Below is a small trained network, with its code and all its weights. Each question gives an input and a target symbol and asks what happens when units are switched off, that is, made to give their printed mean instead of their output.

import numpy as np


def w(rows, s, z=0):
    codes = np.array(rows[::2]) - 128.0
    scale = np.full(codes.shape[1], s)
    scale[-1] = z or s
    return codes * scale


def f(y):
    return y / 2 * (1 + np.tanh(0.7978845608 * (y + 0.044715 * y**3)))


def softmax(a):
    e = np.exp(a - a.max(-1, keepdims=True))
    return e / e.sum(-1, keepdims=True)


def log_softmax(a):
    a = a - a.max(-1, keepdims=True)
    return a - np.log(np.exp(a).sum(-1, keepdims=True))


def net(x, mask):
    ids = ['ΔΛΠΣΩαβγεηθμτφψ'.index(c) for c in x.split()]
    T = len(ids)
    res = E[ids] + P[:T]
    u = 0
    for l in range(2):
        q, k, v = (res @ M[l].T for M in (Q, K, V))
        z = softmax(np.where(np.tri(T) > 0, q @ k.T / 4**0.5, -1e9)) @ v
        res = res + np.where(mask[u], z, O[l][:, -1]) @ O[l][:, :-1]
        u += 1
        y = f(res @ A[l][:, :-1].T + A[l][:, -1])
        res = res + np.where(mask[u : u + 12], y, B[l][:, -1]) @ B[l][:, :-1]
        u += 12
    return log_softmax(res[-1] @ U[:, :-1].T + U[:, -1])


Q, K, V, O, A, B = {}, {}, {}, {}, {}, {}
E = w([
[114,174,156,130,199],'Δ',
[63,131,118,172,172],'Λ',
[117,104,63,116,183],'Π',
[60,129,152,92,197],'Σ',
[117,177,104,79,204],'Ω',
[76,70,103,172,140],'α',
[225,24,182,113,103],'β',
[127,80,201,219,115],'γ',
[119,174,95,161,169],'ε',
[126,55,33,62,224],'η',
[155,103,144,183,110],'θ',
[139,176,176,186,209],'μ',
[227,162,127,142,162],'τ',
[169,128,183,207,177],'φ',
[250,34,129,12,157],'ψ',
],0.015)
P = w([
[75,248,3,181,2],'0',
[105,107,121,140,156],'1',
[101,104,98,154,174],'2',
[102,100,92,160,184],'3',
[108,97,98,158,179],'4',
[109,97,87,161,184],'5',
[105,100,75,169,191],'6',
[110,100,86,166,182],'7',
[97,103,80,166,186],'8',
[108,101,85,162,178],'9',
[99,102,71,171,184],'10',
[102,101,72,168,185],'11',
],0.0063)
Q[0] = w([
[163,114,130,143,204],'0.h0',
[156,41,6,202,187],'0.h0',
[72,104,145,63,97],'0.h0',
[109,178,207,104,50],'0.h0',
],0.017)
K[0] = w([
[118,192,71,131,72],'0.h0',
[72,102,71,76,7],'0.h0',
[146,94,71,100,145],'0.h0',
[167,79,199,186,233],'0.h0',
],0.014)
V[0] = w([
[98,113,1,94,60],'0.h0',
[2,77,19,85,40],'0.h0',
[181,93,206,26,167],'0.h0',
[117,58,36,169,77],'0.h0',
],0.0038)
O[0] = w([
[114,192,232,48,47,219],'0.h0',
[113,141,251,44,38,152],'0.h0',
[129,85,241,116,236,2],'0.h0',
[146,184,253,96,33,200],'0.h0',
],0.0043,0.003)
A[0] = w([
[109,195,88,72,159,152],'0.n0',
[72,73,47,128,128,99],'0.n1',
[2,86,104,44,132,122],'0.n2',
[43,161,153,138,155,92],'0.n3',
[187,197,158,119,164,182],'0.n4',
[86,53,106,132,176,114],'0.n5',
[189,92,105,125,57,113],'0.n6',
[152,116,101,148,159,78],'0.n7',
[172,87,121,65,116,2],'0.n8',
[200,64,136,121,103,124],'0.n9',
[73,133,119,137,140,91],'0.n10',
[73,147,249,201,171,194],'0.n11',
],0.0086,0.0043)
B[0] = w([
[128,119,76,65,144,181],'0.n0',
[138,138,209,96,75,145],'0.n1',
[174,85,90,124,75,165],'0.n2',
[69,98,119,140,170,128],'0.n3',
[159,124,58,92,134,254],'0.n4',
[128,139,139,116,88,165],'0.n5',
[120,112,64,137,122,168],'0.n6',
[149,113,128,102,115,144],'0.n7',
[98,114,68,170,205,134],'0.n8',
[103,101,72,131,98,201],'0.n9',
[91,138,145,141,139,115],'0.n10',
[118,63,7,154,165,250],'0.n11',
],0.013,0.004)
Q[1] = w([
[110,111,97,125,122],'1.h0',
[146,146,192,148,159],'1.h0',
[166,134,254,138,209],'1.h0',
[134,148,127,132,96],'1.h0',
],0.029)
K[1] = w([
[122,109,112,121,118],'1.h0',
[126,113,156,121,146],'1.h0',
[162,1,175,108,246],'1.h0',
[104,207,128,147,95],'1.h0',
],0.024)
V[1] = w([
[1,159,135,136,197],'1.h0',
[94,175,114,71,37],'1.h0',
[168,119,118,23,204],'1.h0',
[119,8,206,120,89],'1.h0',
],0.0082)
O[1] = w([
[27,157,66,137,161,58],'1.h0',
[131,183,255,78,102,184],'1.h0',
[168,22,159,37,205,132],'1.h0',
[69,106,47,102,16,8],'1.h0',
],0.0081,0.012)
A[1] = w([
[20,6,254,242,103,80],'1.n0',
[53,54,103,93,88,249],'1.n1',
[101,159,233,179,107,234],'1.n2',
[189,60,173,143,182,59],'1.n3',
[109,150,55,134,57,85],'1.n4',
[105,194,218,92,109,128],'1.n5',
[126,229,175,192,177,112],'1.n6',
[107,147,66,91,157,79],'1.n7',
[130,42,187,179,97,137],'1.n8',
[96,203,178,174,204,67],'1.n9',
[11,124,136,95,153,254],'1.n10',
[176,113,108,189,108,185],'1.n11',
],0.0068)
B[1] = w([
[66,223,47,18,42,161],'1.n0',
[64,63,222,157,76,154],'1.n1',
[124,172,202,219,199,166],'1.n2',
[90,173,48,92,68,255],'1.n3',
[122,175,123,36,96,155],'1.n4',
[145,169,154,123,172,150],'1.n5',
[65,168,95,143,184,174],'1.n6',
[106,118,68,73,110,129],'1.n7',
[170,166,148,173,106,161],'1.n8',
[127,142,32,150,128,147],'1.n9',
[5,31,199,166,69,140],'1.n10',
[168,48,121,168,117,189],'1.n11',
],0.012,0.013)
U = w([
[79,134,110,100,163,101],'Δ',
[77,152,142,124,132,154],'Λ',
[135,131,202,134,140,206],'Π',
[97,102,172,120,143,253],'Σ',
[58,184,125,2,153,52],'Ω',
[109,192,171,109,71,98],'α',
[187,91,163,180,69,153],'β',
[102,178,68,142,42,107],'γ',
[97,148,151,141,177,143],'ε',
[148,143,183,52,69,109],'η',
[151,138,172,203,120,165],'θ',
[100,103,85,148,170,77],'μ',
[212,196,97,114,119,134],'τ',
[151,91,125,200,148,113],'φ',
[131,75,78,62,99,76],'ψ',
],0.0084,0.0057)

Each question gives the input, a string of symbols that net reads in full, and the target symbol t.
The units are the heads (4 rows each of Q, K, V and O) and the neurons (one row each of A and B). Each row of codes is followed by its name. A weight is (code - 128) times the scale printed after its matrix; where a second scale follows, it is the last column's (O, A, B and U).
mask holds one flag per unit, layer by layer, with each layer's heads first. A switched-off unit (its flag False) gives its mean, the last column of its rows in O or B, instead of its output. The means were averaged over made-up inputs and are rounded, as every weight is.
A unit's drop is (log p(t) with every unit on - log p(t) with that unit switched off) / (log p(t) with every unit on - log p(t) with every unit switched off).
The circuit of an input: a set's keep is (log p(t) with only the set's units on - log p(t) with every unit switched off) / (log p(t) with every unit on - log p(t) with every unit switched off). Starting from the 12 units with the biggest drops (on a tie, the unit counted first), units are removed one at a time, each time the one whose removal leaves the highest keep (on an exact tie, the one counted first), for as long as the keep stays at least 0.8.
units of the circuit, in order: the units of the circuit, biggest drop first
unit that matters most: the unit with the biggest drop
k most important neurons: the k neurons with the biggest drops, biggest first
k most important neurons of layer l: the k neurons of layer l with the biggest drops, biggest first
input τ Ω τ β γ η, target η: units of the circuit, in order => [0.n1, 0.n11, 1.n6]
input β τ Δ γ τ Σ θ γ φ θ ψ γ, target β: units of the circuit, in order => [1.h0, 1.n3]
input ψ α γ γ γ η τ ψ θ ψ Λ γ, target γ: 3 most important neurons => [1.n0, 0.n4, 1.n3]
input γ τ γ μ, target γ: units of the circuit, in order => [1.h0]
input Ω γ τ μ τ γ τ Π τ μ τ γ, target Ω: 3 most important neurons => [0.n11, 1.n0, 0.n0]
input ψ τ Ω β γ τ τ τ τ φ, target ψ: units of the circuit, in order => [1.h0, 0.h0]
input β ψ μ τ ψ, target β: units of the circuit, in order => [1.h0, 1.n3, 1.n1, 0.n9]
input ψ θ ψ γ γ Ω, target ψ: units of the circuit, in order => [1.h0, 1.n2]
input ψ φ τ γ, target ψ: units of the circuit, in order => [0.n11, 1.h0]
input ψ ε θ η γ Σ τ ψ γ τ, target ψ: units of the circuit, in order => [1.h0, 0.h0, 1.n2]
input η τ τ γ τ Ω τ γ β, target η: units of the circuit, in order => [1.h0, 0.h0]
input τ ε α θ γ η μ θ τ φ γ, target γ: units of the circuit, in order => [1.n0, 0.n4]
input Σ γ μ τ Δ, target Σ: units of the circuit, in order => [1.h0, 1.n10, 1.n3, 0.n3]
input μ τ γ γ τ η τ θ τ τ τ β, target φ: units of the circuit, in order => [1.h0, 1.n0, 0.h0]
input η μ τ τ τ ε τ τ τ τ α, target η: 2 most important neurons => [1.n0, 0.n2]
input ψ ψ θ ψ, target ψ: units of the circuit, in order => [1.h0, 1.n2]
input β τ β, target β: unit that matters most => 1.h0
input ψ τ γ τ, target ψ: units of the circuit, in order => [1.h0, 1.n2]
input α ψ η γ τ τ τ τ ψ ε γ τ, target α: 2 most important neurons => [0.n11, 0.n4]
input μ α ψ τ Σ τ μ, target μ: unit that matters most => 0.n11
input τ β τ τ Σ ε γ Ω θ, target τ: 3 most important neurons => [1.n3, 0.n4, 1.n1]
input ψ θ γ η Ω τ γ Π ψ τ η, target η: 2 most important neurons => [0.n2, 0.n11]
input η τ τ ψ Ω Ω α μ φ Σ, target η: 2 most important neurons of layer 0 => [0.n2, 0.n0]
input τ β τ τ φ ψ η τ τ ψ θ Π, target τ: 2 most important neurons => [1.n3, 1.n1]
input Σ τ τ η γ ψ, target Σ: 2 most important neurons => [1.n1, 1.n3]
input β ψ Ω ψ γ τ γ τ β τ β Σ, target β: 2 most important neurons => [0.n2, 1.n3]
input ε τ γ Δ β γ γ ψ τ, target ε: 2 most important neurons of layer 0 => [0.n11, 0.n2]
